Here is a tiny trained network, its code and every weight. The questions are about switching its units off for an input and a class, where a switched-off unit gives its printed mean instead of its output.

import numpy as np


def w(rows, s, z=0):
    codes = np.array(rows[::2]) - 128.0
    scale = np.full(codes.shape[1], s)
    scale[-1] = z or s
    return codes * scale


def f(y):
    return y / 2 * (1 + np.tanh(0.7978845608 * (y + 0.044715 * y**3)))


def log_softmax(a):
    a = a - a.max(-1, keepdims=True)
    return a - np.log(np.exp(a).sum(-1, keepdims=True))


def net(x, mask):
    res = np.array(x, float).reshape(1, 6) / 4 @ E
    y = f(res @ A[0][:, :-1].T + A[0][:, -1])
    res = res + np.where(mask, y, B[0][:, -1]) @ B[0][:, :-1]
    return log_softmax(res[-1] @ U[:, :-1].T + U[:, -1])


A, B = {}, {}
E = w([
[100,157,40,143,128,129,213,170,49,169,99,168],'x0',
[114,166,38,108,112,55,49,75,198,195,106,115],'x1',
[165,2,48,117,164,89,85,115,80,75,148,135],'x2',
[132,72,181,108,127,54,163,131,84,230,129,48],'x3',
[104,106,82,114,179,220,171,138,190,121,95,23],'x4',
[117,194,122,147,142,102,79,117,37,66,107,36],'x5',
],0.0046)
A[0] = w([
[130,144,168,124,115,79,100,121,88,130,132,196,121],'n1',
[123,190,162,128,124,142,147,134,144,155,129,125,114],'n2',
[129,112,162,130,127,152,159,137,103,100,137,128,90],'n3',
[118,179,129,132,131,116,97,121,73,90,122,76,100],'n4',
[121,70,150,124,122,148,156,132,195,179,138,217,103],'n5',
[125,190,164,127,117,143,144,136,145,154,123,122,98],'n6',
[134,106,196,122,130,116,70,127,181,94,133,106,117],'n7',
[124,106,185,136,137,155,173,127,88,87,130,136,117],'n8',
[126,190,164,137,115,142,150,139,148,157,127,120,115],'n9',
[127,105,180,137,136,159,167,132,96,96,129,140,116],'n10',
[132,6,62,134,121,110,99,134,97,84,134,128,105],'n11',
[130,126,134,128,125,129,130,126,120,126,135,130,3],'n12',
[141,87,178,127,128,81,144,134,83,224,122,63,71],'n13',
[136,115,157,130,131,152,152,146,102,102,133,135,69],'n14',
[118,185,162,130,119,141,147,130,143,150,125,125,111],'n15',
[123,174,57,136,135,77,74,110,181,192,128,114,113],'n16',
[117,157,74,125,128,122,180,143,80,153,119,152,114],'n17',
[139,191,86,132,128,173,97,133,148,45,121,193,76],'n18',
[126,144,161,128,114,84,102,121,88,130,136,191,125],'n19',
[128,165,57,126,135,131,190,145,70,150,122,155,106],'n20',
[121,185,162,136,121,142,145,130,146,154,128,122,86],'n21',
[122,110,92,121,127,176,157,125,164,120,121,51,116],'n22',
[132,143,158,125,114,88,111,123,94,128,128,185,128],'n23',
[119,120,85,123,133,180,169,128,153,122,119,58,135],'n24',
[130,113,170,135,137,152,164,137,94,101,133,135,121],'n25',
[133,109,198,122,133,116,69,121,176,84,132,105,111],'n26',
[123,193,130,128,126,112,88,130,63,81,132,68,91],'n27',
],0.011,0.0038)
B[0] = w([
[138,154,158,162,179,148,91,165,165,121,119,92,204],'n1',
[138,123,125,109,170,102,118,106,88,113,133,143,175],'n2',
[123,145,125,118,98,107,100,133,151,129,82,147,161],'n3',
[167,89,81,126,139,120,193,135,161,151,100,127,209],'n4',
[178,89,51,150,137,110,227,132,162,146,63,92,218],'n5',
[131,127,140,112,173,99,120,105,97,109,107,156,171],'n6',
[110,128,165,167,86,168,148,113,84,177,123,164,204],'n7',
[129,141,97,89,71,115,78,143,135,133,111,129,210],'n8',
[139,126,124,102,175,102,120,102,82,115,131,145,182],'n9',
[130,141,97,95,81,113,84,138,136,132,113,124,197],'n10',
[134,158,156,80,221,65,128,75,61,107,87,180,253],'n11',
[108,141,170,149,128,107,129,123,172,126,37,167,96],'n12',
[4,112,134,134,109,124,172,96,207,42,161,150,232],'n13',
[115,139,137,116,99,99,107,131,159,126,60,155,151],'n14',
[136,126,129,109,170,107,120,109,94,114,130,145,171],'n15',
[138,147,100,59,25,115,54,170,128,114,78,141,242],'n16',
[130,118,172,162,94,164,138,108,101,172,136,146,208],'n17',
[3,97,147,117,112,96,172,100,184,66,183,115,248],'n18',
[141,147,159,156,175,149,96,161,159,124,127,95,199],'n19',
[122,117,186,171,74,172,139,94,94,180,131,164,228],'n20',
[125,129,151,116,167,92,122,105,112,113,89,162,162],'n21',
[139,155,172,185,173,133,97,170,170,123,117,110,204],'n22',
[139,143,151,153,165,149,101,152,152,125,134,98,187],'n23',
[155,149,159,162,168,144,86,167,159,127,149,92,213],'n24',
[128,134,101,95,85,125,92,137,128,129,128,123,188],'n25',
[118,129,174,170,88,162,147,108,87,183,116,171,207],'n26',
[180,86,63,133,140,117,213,132,163,157,77,119,230],'n27',
],0.021,0.0045)
U = w([
[2,92,133,118,108,110,176,89,198,29,195,131,82],'0',
[169,153,138,60,238,61,111,65,12,99,106,178,113],'1',
[215,58,28,143,136,123,233,145,167,179,77,97,126],'2',
[143,178,81,42,17,115,23,181,133,133,92,136,122],'3',
[123,126,200,192,70,221,144,85,45,226,151,177,120],'4',
[166,188,177,186,213,168,63,208,179,115,150,59,150],'5',
[163,124,77,101,125,157,129,137,81,131,225,91,253],'6',
],0.0073,0.0024)

Each question gives the input, the list of numbers given to net, and the class t.
The units are the neurons (one row each of A and B). Each row of codes is followed by its name. A weight is (code - 128) times the scale printed after its matrix; where a second scale follows, it is the last column's (A, B and U).
mask holds one flag per neuron, in row order. A switched-off neuron (its flag False) gives its mean, the last column of its row in B, instead of its output. The means were averaged over made-up inputs and are rounded, as every weight is.
A unit's drop is (log p(t) with every unit on - log p(t) with that unit switched off) / (log p(t) with every unit on - log p(t) with every unit switched off).
most important unit: the unit with the biggest drop
k most important neurons: the k neurons with the biggest drops, biggest first
drop of u: that unit's drop, to one decimal
input [1,-4,4,-8,-6,7], class 0: most important unit : n18
input [-6,6,6,1,-6,-6], class 1: 4 most important neurons : [n11, n27, n4, n20]
input [-7,4,-3,5,5,-5], class 4: 4 most important neurons : [n7, n26, n18, n27]
input [-7,0,-5,-2,8,-2], class 5: 3 most important neurons : [n22, n24, n20]
input [5,4,0,-4,3,3], class 4: 4 most important neurons : [n13, n20, n17, n5]
input [5,-1,5,3,-6,6], class 2: 4 most important neurons : [n27, n4, n24, n22]
input [3,1,-2,8,-1,7], class 0: 2 most important neurons : [n13, n5]
input [2,-8,8,-8,-5,6], class 0: 2 most important neurons : [n18, n16]
input [-5,1,-6,0,6,8], class 2: 2 most important neurons : [n27, n4]
input [-5,-1,-3,1,-7,3], class 5: 2 most important neurons : [n1, n19]
input [8,7,-2,-2,8,7], class 4: 3 most important neurons : [n20, n17, n5]
input [-6,-7,4,0,-1,-6], class 3: 3 most important neurons : [n8, n27, n10]
input [-2,6,-6,2,7,3], class 5: 3 most important neurons : [n22, n24, n11]
input [5,-5,-4,-6,8,-3], class 5: most important unit : n24
input [7,0,5,-8,3,8], class 0: drop of n5 : 0.8
input [0,1,-5,8,4,5], class 0: drop of n13 : 3.9
input [-4,3,-1,3,0,-7], class 2: drop of n5 : 1.4
